z208-z511: [ -1  -6 -14  38  23 -17   4   5 -14  -4 -10 -11 -17   2   9 -13  -4   6
  -9  17 -23   1  -7  -7  -2   6]
z154-z762: [ -4 -16   3   4  -4 -13   1   5  29   0 -17   9  -1  -8   3  -7   9  -3
   6   9   7   9  14   5  12  -9]
z778-z689: [ 11   5   9 -21 -11  11  21   7  23   2  13  -6   7 -20  -2   4  28   2
 -34   3  -9 -11  -7 -12 -18 -30]
z898-z865: [  4   8 -22 -12  -1   8 -16 -13 -13  -2  30  -5 -14  -3   7 -11 -12  -5
  24 -22  21  17   5   9  -1  14]
z898-z865: [ -3 -14 -11   3   9 -42   6  -6  -2  11 -20  -9 -20  -3   4 -21  -7  -2
   3   8   1   7  -5 -10  10  10]
z316-z735: [-15  16  13  43  17  24 -13   1  18 -19 -11   1  -1   5  -9   2   7   2
 -28  13 -34 -13 -14  20  12 -23]
z208-z511: [  3  -6 -19  13   9 -21  -4 -17 -28   1  -5  -2 -15   4  24  -4 -30   4
  20  -5   7   6   1  -2   2  33]
z898-z865: [  4 -39  15  -4  -4   1 -11  59  -7   6 -28  12  30 -10 -49  -2  28  -4
  10  19  -8  15  33 -13  19  -5]
z208-z511: [-13  12  -9   8  17  -7 -19  -7  -6   1   2 -15 -22   5 -22 -25  -3  -8
  -3  -4  -8   7 -18   8  16  -3]
z154-z762: [ -2  15  -2   7  20  -9   9  11 -61  11   5 -23  -1  32 -27   0  -9   4
 -13   6 -25 -14 -30 -24 -17  18]
z932-z299: [-14  20   8   2   5  10 -11  -9  -9  -1   3  -3   0  22 -17   3  -9  -4
   1  -6  -3  -6 -16  10   5   1]
z316-z735: [-13   4 -28  16  13 -39   8 -30  45   0   7 -14 -48  -4  31 -39   2  -6
   5   4  13  17 -10  12   3 -13]
z154-z762: [ 27  14  -6 -42 -22  21   7 -33   0  -1  30  -2  -2 -41  36  14  -8   5
 -22 -30  11 -13  -8  -4 -18   0]
z316-z735: [ -5  -6   3  -3  -7 -30  24 -15  38   6 -15   3  -9   1  26  -2   3   1
  -3  10  11  -3  -1  -2  -4 -10]
z932-z299: [  6  14 -37  56  20  39 -23  -9 -26 -30  44   1 -16   8  41   1 -24   9
  30 -10  -2  16  16  24 -16  23]
z316-z735: [  6   0  -5   4   2   9  -4   2 -17  -3   7   0   2  -2   4   4  -6   3
   3  -3  -3   1   3  -2  -4   9]
z932-z299: [-30   5  20  30   5  11 -20   4  -4  -8 -23  22  19  54 -17  18 -21  -3
  39   7   9   1  10  26  20  16]
z154-z762: [ -8 -14   3  -4  -5  -2 -10  17  11   2  -7  10   9   8 -17  -5   8  -7
  26   3  16  16  21   6  13   0]
z208-z511: [  3   4 -13   4  -1 -19   4 -44  14  -4  -6   1 -24 -16  49  -3 -25   4
  -3 -10   9  -5  -9   9   3  11]
z316-z735: [ 18 -12 -40  17   8 -16  -6 -26 -19  -7  12  -4 -30 -27  54 -14 -28   6
  18 -11  10  16  11   1  -4  31]
z932-z299: [ -7  26   5 -12  -4  23  -7 -12  -3  -3  22  -2   3  15  -9   8  -4  -3
   1 -15   6  -6 -13  11  -5  -3]
z778-z689: [  3  -7  -4 -14  -3  -3 -20  -8  -1   2  -6   1  -7 -22  -7 -11  -6  -6
   3 -13   7   8   3   6  21   5]
z932-z299: [ 21   8 -25   6   3  24   4   0 -11 -10  44 -11  -9 -20  25  -2   5   7
  -6  -9  -4   5   4  -5 -27  -2]
z316-z735: [-13   3 -11  -8   0 -37  18 -20  47   9   4 -10 -29   4  15 -26  11  -7
   3   5  19  10  -9   3  -2 -19]
z154-z762: [ -1 -23  -3  21   5 -23  11  13  27  -1 -22   3  -6  -9  11 -10  13   2
  -2  22  -6   7  13  -3   5 -10]
z316-z735: [-13   7   9   4   4  -1   0   3  19   0  -5  -2  -2  10 -16  -7  12  -4
  -7   7  -5  -1  -8   6   6 -17]
z778-z689: [-14   6   7  -1   5  -2 -13   4 -33   6  -7   1   9  34 -28   5 -17  -4
  21  -4   4   0  -6   2   9  21]
z778-z689: [  7 -13   7 -70 -29   0 -29  -5  -5  16  -3  11  12 -28 -30  -5  -5 -16
  25 -33  39  16  16   3  31  12]
z316-z735: [ 17  -2   5 -53 -26  -2   0 -28  23   7   0   3  -3 -49  14   1   1  -4
 -20 -25  17  -5  -3  -1   9  -9]
z932-z299: [ -6   6  -6 -23   3 -27   4 -12  20  14   2 -20 -26 -13 -16 -30  14 -10
 -19  -3   1   4 -23  -6   7 -19]
z208-z511: [-26  23 -15  40  29  -6 -23 -18 -14  -8   5 -12 -29  35  -7 -20 -22  -5
  15  -1  -7   7 -21  22  13  11]
z154-z762: [ -2  25  16   9   4  25  -8 -19 -14 -10  -4   0   6   1   1  19 -15   5
 -30  -8 -23 -27 -25   9   2  -1]
z778-z689: [-29   5  29 -15  -2 -15 -19  -3 -16  14 -39   9  15  40 -48   7 -19 -11
  18  -3   9  -7 -12   8  33  16]
z208-z511: [-17   1  20 -24  -6 -40  32   0  21  22 -21  -6   2  28 -18  -2  12  -4
  -8  15   8 -11 -18 -16  -5 -13]
z898-z865: [ -8 -40  11  34  15 -38   6  38  20   5 -58   3   2  -9 -22 -17  23   0
 -16  41 -29   4  12 -13  24 -14]
z898-z865: [  8 -32 -21  26  17 -29 -12  15 -53   5 -24   0  -6   1   4 -10 -26   4
  29   8  -4  16  18 -14  12  45]
z208-z511: [ -3   6   5 -14 -10   8  -2  -9   6   0   5   7   6   6   2   8  -5  -2
  10  -9  15  -1   2   8   0   2]
z778-z689: [  8  -8 -16  41   5   9   1 -13  27 -22   2  10 -12 -20  53   2  -6   9
   1   7  -4   5  17  16  -4  -2]
z898-z865: [ -2  13  -2 -15  -3   1 -11 -24 -26   3   6   0  -3  12   3   7 -28  -2
  15 -20  14  -3 -10   5   4  24]
z208-z511: [ -4   5  -1   7  -1 -10  10 -20  11  -2  -5   4  -7   8  25   5 -12   3
   3   1   6  -6  -4   5  -4   4]
z778-z689: [-20  15  25 -15  -1  10 -16   8 -38   9 -11   4  24  45 -50  16 -15  -7
  16  -7   3 -10 -13   3  12  17]
z154-z762: [  6  -7  -5  33  13 -10  16   4   4  -6 -12  -6  -8  -9  21  -1   4  10
 -25  20 -26  -9  -5  -9  -9  -6]
z778-z689: [  5  27   9  35   7  67 -16   1 -14 -29  23   7  18   2   8  29  -4  11
 -22  -5 -30 -19  -5  19 -12  -8]
z316-z735: [  8  24  -6 -20  -7  19  -3 -30  31  -7  29 -10 -19 -34  16  -9  10  -3
 -32 -20   0  -6 -19  11  -4 -27]
z932-z299: [-16  22   6  10  10   8 -18 -17 -14  -4  -3  -2  -5  22 -13   2 -19  -3
   2  -9  -5  -7 -19  16  13   8]
z898-z865: [ -3  -3  -3   9   3   4  -5   8  21  -5   3   0  -6  -8  -4 -11  14  -3
  -2   5  -2   9   6   7   5 -15]
z932-z299: [ 10  16   5  22  15  23 -14 -13 -60 -10  -9  -4   7  -3   5  22 -33  12
 -28  -8 -37 -28 -24  -3   1  26]
z778-z689: [  2   6  16 -12 -16  25   5   3  10  -4   7  14  23   6   2  24   5   2
   2  -4   8  -8   9   5  -9  -6]
z208-z511: [ -5   1 -18  31  14 -36  13 -36  -3  -2 -15  -4 -28  11  49  -5 -33   8
   6   6   1  -5 -12   3  -3  23]
z932-z299: [  4   0   8  16   3   7 -17 -21 -31  -8 -29  12   7  -6  16  21 -37   7
  -5  -8 -13 -17  -5   8  18  29]
z154-z762: [ 17  -4 -14 -20 -11  18  -1   9 -14   0  32   1   7 -10   6   4   4   0
  20 -14  19  14  19  -5 -16   9]
z898-z865: [  0  20  -8 -40 -14  14  -9 -18  11   4  38  -5  -8  -4  -5  -8   3 -10
  12 -28  29  10  -4  10  -4  -7]
z154-z762: [  2  -1 -19   3   7   1   1  19 -28   3  28 -10  -3  19  -9  -9   3  -1
  25   0   8  16   9  -9 -17  13]
z898-z865: [ 20 -16   2  55  12  13  31  29 -29 -15 -11   6  24   4  36  34  -1  25
 -20  33 -40 -21  13 -22 -35  11]
[  8   2   0  -2  -5   7  24  16 -25   4  19   1  19  27   7  21   1   8
  13   6   5  -5   7 -17 -33  12] : z316-z735
[ 15 -12   8 -34 -19 -11  17  -5  21   9  -9   3   6 -32  11   5  12   1
 -19  -3   7  -7   3 -14  -3 -11] : z208-z511
[ -5  -7  11  13   2  -4   1   4   6  -2 -22   8   7   4  -1   7  -2   2
  -4  10  -8  -6   2   2   8  -1] : z316-z735
[ -1  36 -12 -32  -2  24  -8 -17  24   0  55 -23 -24 -15 -16 -25  23 -11
 -21 -25   7   6 -25   9 -10 -34] : z316-z735
[ -2   8 -13  27  19  -2 -15 -13 -22  -7  -2  -9 -18  -1   6 -10 -18   2
  -7  -2 -17  -2 -14   5   8  12] : z932-z299
[ 32 -21 -30  22   7  24 -26   8 -44 -17  13   4  -2 -44  28   1 -18   9
   9 -12 -10  15  28  -1   2  30] : z208-z511
[ 15 -16   2  14   6 -27  35   2  42   1 -24 -13 -16 -48  25 -13  31   9
 -65  28 -37 -16 -14 -22  -8 -38] : z208-z511
[  5 -19   5 -41 -18 -27   2 -10  39  13 -19   3  -8 -38  -2 -16  13  -9
  -9  -6  18   7   5  -3  21 -15] : z778-z689
[ -4 -27   4   7   1 -23  22  44  20  10 -12   0  10  12 -21 -10  34  -1
   9  31   0  14  21 -18  -7 -17] : z932-z299
[  7 -11  -2  33  15  -2  -9  -1 -35  -8 -26   3   1  -7  13   9 -24  10
  -8   7 -25 -10  -1  -3   9  25] : z932-z299
[ 18  35 -13  11   2  48   8 -21   0 -21  53 -11  -8 -17  38  13   2  11
 -32 -14 -16 -16 -16   6 -36 -15] : z316-z735
[ -6  11  -3  14  10  10 -19 -12  17 -10   1  -5 -17 -16  -3 -15   2  -4
 -17  -5 -13   1 -12  17  16 -15] : z316-z735
[  4   4 -13  23   1   4  -2 -30   2 -14   4   9 -10  -4  50  10 -27   8
  10  -7   7  -2   5  15  -5  17] : z208-z511
[ 16  -2 -13 -19  -8  12   1   8 -15   2  28  -3   3 -11   3   0   5   0
  10 -11  12  10  11  -8 -15   6] : z778-z689
[ -9  16  14 -19  -9  17  -9  -8  16  -1   5   4   6   4 -16   5   5  -6
  -4 -11   7  -5  -8  13   8 -14] : z898-z865
[  8  -1 -12 -29  -6 -35  29 -15  -2  18   9 -15 -16  -3  18  -9  -1   1
  -4  -3  14  -1 -13 -22 -20   5] : z898-z865
[-15 -28  23 -38 -17 -52  -4 -10  48  21 -59  12  -4 -19 -21 -18   6 -15
   1   3  21   6   4   2  46 -11] : z316-z735
[-15   1  21  -9 -17  15 -24 -20  55 -10 -20  26   6 -11   1   5  -1  -9
  10 -11  21   3  13  36  34 -17] : z154-z762
[-12 -41 -11  84  38 -37 -13  27  12 -12 -60   2 -20 -10   2 -29   2   4
  -4  44 -40  14  16   5  35   0] : z898-z865
[ 10 -34 -11 -40  -8 -44  12  26  -6  27  -8 -10  -4 -16 -25 -26  19  -8
  15   5  18  22  15 -30   4   5] : z898-z865
[ 3 -2 -3 -9 -3 -3  8  5 -5  5  8 -3  2  4 -2  0  4  0  5  0  6  3  2 -7
 -9  2] : z778-z689
[ 10 -15 -22 -12   3 -32  13   2   5  11   7 -15 -23 -21   9 -26  11  -2
  -2   3   6  14   1 -17  -6  -2] : z778-z689
[  3 -16   3   4  -1  11  -7  33 -18   0  -1   8  20   9 -21   6   8   0
  21   7   2  11  23  -5   1   8] : z154-z762
[ -3 -16  -6   5   7 -27  10  16  13   8 -11  -8 -10  -4 -10 -20  17  -3
  -3  16  -4  10   3 -11   3 -10] : z932-z299
[ 13  11  -7   3   4  40 -29  -3 -17 -15  20  -3  -1 -30  -4   0  -3   0
 -17 -18 -16  -1  -3  11   7  -2] : z778-z689
[-13   7  -2  31   9  21 -11  17 -35  -9  12  10  17  54  -8  18 -18   3
  44   4   7   7  15  11  -9  26] : z208-z511
[ 15 -20 -27 -28  -8 -28  13  10 -45  19  20  -5  -1  13   9  -5 -14   0
  50  -9  36  23  22 -25 -21  41] : z316-z735
[ -5   0   8  -5  -3   7  -7   7  16  -1  -3   3   4  -3 -16  -4  12  -5
  -2   0   1   3   3   6  10 -13] : z898-z865

z501-z34: [ 26 -24  19  14 -28  24  18 -26  -8  22   5 -31  15  21  20 -27 -14   8
  17   4  15   9   4   3  14  15]
z558-z625: [  1 -17   7  -1  17 -21 -12 -16   8  -6  14   2 -11 -16  -2 -14 -14  14
 -18 -24  16 -18  -3 -11  13   2]
z114-z104: [-51 -27  -8  -7 -14  -6  25 -20   1 -20  46  21  -9   2  -1 -29  -5 -12
  22  -3  32  -4 -38   1  17 -13]
z114-z104: [  7  19 -13  -7  -2  10  -1   1   2   9  11  -9  28  27 -24  20  -2  -5
   7  33   7 -11  -2  16 -22  17]
z558-z625: [ 33  34  -2  -5  -7  15  -4 -16  -3   7  -9  23 -31  13   5  -7 -21  13
 -15   6  23 -20  -5 -23 -39  -7]
z296-z857: [  0  20  33  11 -27  25  15  12 -16 -10  -8  34 -17   1 -15 -61   0  20
  -9 -28  11 -13 -43 -44  -7 -20]
z501-z34: [  5  12   8  -1  -6  10   2 -14   3   5   5   7   9  23   7  -3  -9  -2
   1   1  12  -5  -6  -1 -10   9]
z296-z857: [ -4  10  26 -28 -22  16  21  -6 -12   9   7 -27  17  -6   6 -32  25   5
  20  12 -11  12   1   8   2  21]
z296-z857: [-13  -3   1   6  11 -18  -4   6   9  -3 -17 -10  15  -2  15  25  12 -18
   1   1 -16  16  23  18  10   9]
z558-z625: [-13 -26 -10  24  26 -37 -18 -15  37 -16  -9   4   2  -6  33  30 -32 -14
 -22 -31  24  -5  24  -3  30 -13]
z114-z104: [-16  -9   7   8   6  19   7  -2 -24   4  29  46  11  11 -13   7   8 -20
   3 -11 -18  12 -36   5  -1  21]
z558-z625: [  0  23  -1   2  -8   3   4  -8  12  -5  -4  11   6  16   0   2 -15  -4
  -7   9  27 -16  -4  -8 -17  -3]
z114-z104: [  0  24  -5   0  19 -25 -33  29  32 -12 -38 -25   9   7   1  18   4  10
 -13 -12 -11  -9  29  -1   3 -21]
z114-z104: [  5  10  14   0  13  25  -1 -12 -18  14  18  47  15  15   6  23   1 -20
  -8 -13 -21  12 -19   4 -14  33]
z296-z857: [-23 -10   7   3   2  -7   9  -8   7 -18  10  31  -7 -26   9  -9 -10  -9
 -14 -26  16  -5 -14 -19  17  -9]
z501-z34: [-28 -14 -10   6 -23  -5  32  -1   2 -16  23  -6  18 -16 -32 -15  -4  -7
   8  29  38 -17 -19   0   9  -2]
z558-z625: [ -6 -27  -2   9  21 -24 -12 -16  29 -10   2  -6   9 -18  26  18 -25  -6
 -19 -29  18  -5  21  -4  33  -4]
z296-z857: [ 12  -3  -8  17   1   7  -4   9 -14   2  -3  22 -23   5 -15   0  -5   5
  -5  -3  -3  -3 -16 -11 -11 -11]
z501-z34: [-22   4   9  -4  10 -20 -10 -13  19  -9  10  -1  16  24   7  -4  -2  -4
   1 -12  12  -9  -4   9   5   7]
z558-z625: [ 39  37  -9  -2 -14   6  -8 -11  12   9 -39 -10 -37  25  33   0 -20  14
  -3  15  20  -7  27 -14 -36 -24]
z558-z625: [  2 -15 -12   5  19  -1 -12  17 -42  11  10  30 -43   0 -26   6  30   2
  10   1 -50  20 -23  14 -17   4]
z114-z104: [  9 -17 -10   3  12   9 -14  24 -24  11   5   2 -16   1 -23   3  19  10
  11  -4 -41  15 -11   8   1  -4]
z114-z104: [  0   1  -5  -1   0  31  10   6 -30  12  23  37   3   4 -18  15  10 -15
   8   9 -24  14 -28   6 -15  17]
z114-z104: [ -6   1   3   7  19   3  -9   2 -16   9   6  29  10  19   0  30  15 -22
   1  -4 -33  19  -8  20  -9  26]
z296-z857: [ 22 -15  -3 -17   4  24  -9  -1 -17  19  29 -12   1   4 -17 -10   0  20
  11  -3 -17   0 -12   3   3   9]
z558-z625: [  7  29 -13 -13  -4  -1  -6   8 -20   9  -4   1 -30  32 -23  -7  23  10
  18  35 -14  -2 -11  16 -46  -1]
z114-z104: [ 10  28 -27 -55 -15  60   1   0   0   2  52  23  -9   1 -21 -17 -25  23
  11   0  18 -28 -39 -31 -20 -30]
z296-z857: [-16 -11  -6  27 -13 -18  18   0   4  -8 -16  -8   8   2   2  11   1 -20
   5  23  17   6  10  12   4   0]
z501-z34: [  1 -17   4  -1  -3  10   5  -9  -6   4   6   5 -11  -6  23  -5  -3  -3
   6 -15  -7  15   0  -3  13  -3]
z501-z34: [ 23 -45  30  25 -19  -9  34 -42 -29  13  24 -14  -2 -27 -17 -46 -11  13
 -10  12  38 -12 -13  -5  12  41]
z501-z34: [ 51 -18  -2  28   2  15 -16  41 -13  13 -16 -34  17 -25 -60  -5  -7  38
 -20   0 -13 -19   2 -19  13  -5]
z296-z857: [ 10  23   0  -7 -12  -4   5   0  -7  12 -26 -25  -8  19  14   5  23  -4
  18  36 -14  16  24  23 -26  10]
z558-z625: [-14   2  14   0 -18   2  23   1 -13  -6  -2   6  -5 -15  -1 -24  16  -4
   6   5   0   7 -11  -4   0   2]
z114-z104: [-21  -5   0  15  11 -27   1   3  -1  -6 -21   7  -4   1  18  25  19 -26
   2   5 -18  23  16  22   2   9]
z558-z625: [ 18  -8  12 -12  -2   1   4 -14 -11   5   0  -4 -28 -30  15 -24   0  16
  -7 -11  -1   2   6 -14   3   0]
z501-z34: [ 12  15   7   6 -19 -12  -4 -11  21   3 -32 -41  -5  39  29 -20  -7  11
  12  10  21  -2  25   5  -7 -13]
z558-z625: [ 17  10  -5 -11   7   0 -13  -4  -5   7   6   0 -15  11 -12  -6  -3  16
  -2   5   1 -13  -4  -1 -19   1]
z296-z857: [ 21  -3  -3  -5  42   1 -64   8  42   0  11 -10  26  31  -3  12 -39  32
 -24 -64  -1 -30   2 -19  26 -19]
z501-z34: [ -2  15 -21   2  -6 -11 -11  26  21 -18 -35  -9 -32  -6   7  -4  -6  13
  -2  -4   7  -7  14 -20  -3 -53]
z114-z104: [ -8  11 -10 -23  10  12  -3  -9  -5   2   8  32 -24  -3  31  19   4 -15
   5 -10 -20  18   0   2 -11  -4]
z501-z34: [-19  15   4 -15  31 -21 -30  -3  17  -7  -5  16  -7  19  27  17   8  -7
  -5 -31 -22   7   8   9  -1  -1]
z296-z857: [ -6  19  11 -42   5   6   1 -14   5  -3  17   7  -1 -22  15 -11   4   4
  -5 -12   0  -5   1  -8  -3   8]
z501-z34: [  1  23   3 -12  13  27 -25  -1  16   4   5  27  13  41  26  16 -15  -5
   0 -35 -14   4  -9  -8  -4  -8]
z296-z857: [  2  21  18 -29  -5  12  -6  -8  26  -6  16 -18  31   5  -4 -30 -16  22
  -8 -19  26 -30  -6 -20   9  -2]
[  4   5   1   8   0 -23   4  -2  -3  -9  -7   2 -16 -18 -24 -12  -2  10
 -18  13  22 -22  -3 -10 -13   1] : z501-z34
[ -1 -10  -6  34   7   5  -9  16   3  -4 -14  26   2  13   1  21 -12 -12
  -9 -20  -7   7  -8  -8   9 -14] : z558-z625
[-26  -7   6  24  -6 -17  18   9   3 -14 -19   5  16 -14   4  11  10 -25
  -4   5   2  12   7   6  13   4] : z296-z857
[  9  12  -3 -27  16  -1 -19  -9   7   7   3  -7  -9   5  18   9   2   7
   1  -7 -14   2  14   6  -7   3] : z296-z857
[  0 -23   4   1  -9  16  12 -18  -8   3  10  14 -22 -11  33 -13 -10  -3
   7 -21   1  16  -6 -11  16 -10] : z501-z34
[-26  15 -15 -11  -8 -10  18  -4   0 -16   0  24 -25 -17   6   5   6 -17
   3  19  14   0  -5  -2 -17 -13] : z501-z34
[ 22  35   6   1   0   9 -29  -2  27   3 -29  -2  -6  52  29  -5 -23  16
  -6 -24  10 -11   9 -17 -16 -25] : z501-z34
[ 37   8  -6  -9  11   1 -25  -8   4  12  -5 -12 -24  11   3  -4 -16  27
  -9  -6   4 -15  11  -9 -15  -8] : z558-z625
[ -6 -10  13   1  19   4 -13  15  -8   0   0  18   3 -15   4   7  13  -3
  -8 -34 -37  16  -5  -3  18   4] : z296-z857
[  3 -32  -1   1  -3  19  12  -2 -33  10  28  17 -19 -18 -13 -13   8   3
  10  -5 -18  14 -24  -1   9   6] : z296-z857
[ 13 -27  -2 -15  16   7 -19 -10 -17  15  23   3 -36   2  13 -13   3  18
  11 -27 -28  14  -8   2   9  -4] : z114-z104
[ 23 -19 -11   6  -7  26   1   5 -22  14  27   1  -4   4 -38 -14 -10  19
   6   8   2 -11 -27  -7  -3   0] : z296-z857
[-33  20 -19  -7   0  -7   2  21  17 -20  10   6  27   5 -35  14   2 -10
   1  18  15 -19 -14   4  -6 -10] : z501-z34
[ 17  -4   8  13 -14  19   6  18 -32  18 -11 -10  -4  14 -17 -12  25   7
  17  15 -33  19  -8  10 -10   9] : z296-z857
[  8  24  12  -8 -18   5  14 -14  -2  -3  -4   8 -14  -2   2 -28  -6   9
  -7   7  26 -16  -7 -18 -20  -2] : z558-z625
[ -4 -18   6  13   7 -12 -16   7  19  -9   7 -16  18   7 -17 -17 -14  18
  -8 -26  15 -19  -8 -10  26 -11] : z501-z34
[  7 -13   8 -11  12 -19  -2 -53   2  15   6  -5 -22  12  60  10  -5 -13
   6  -2   3  19  28  23  -3  26] : z114-z104
[ 12  36  14   2  15 -52 -12 -15   2  -4 -28  -4 -21   6 -15  -5  11  10
 -26  25  19 -27  17   7 -43  24] : z501-z34
[  0 -28  18   9 -11  17   0 -23  13   6  19 -14  20  29  28 -26 -23   6
  13 -32  16   4  -8  -5  33  -2] : z501-z34
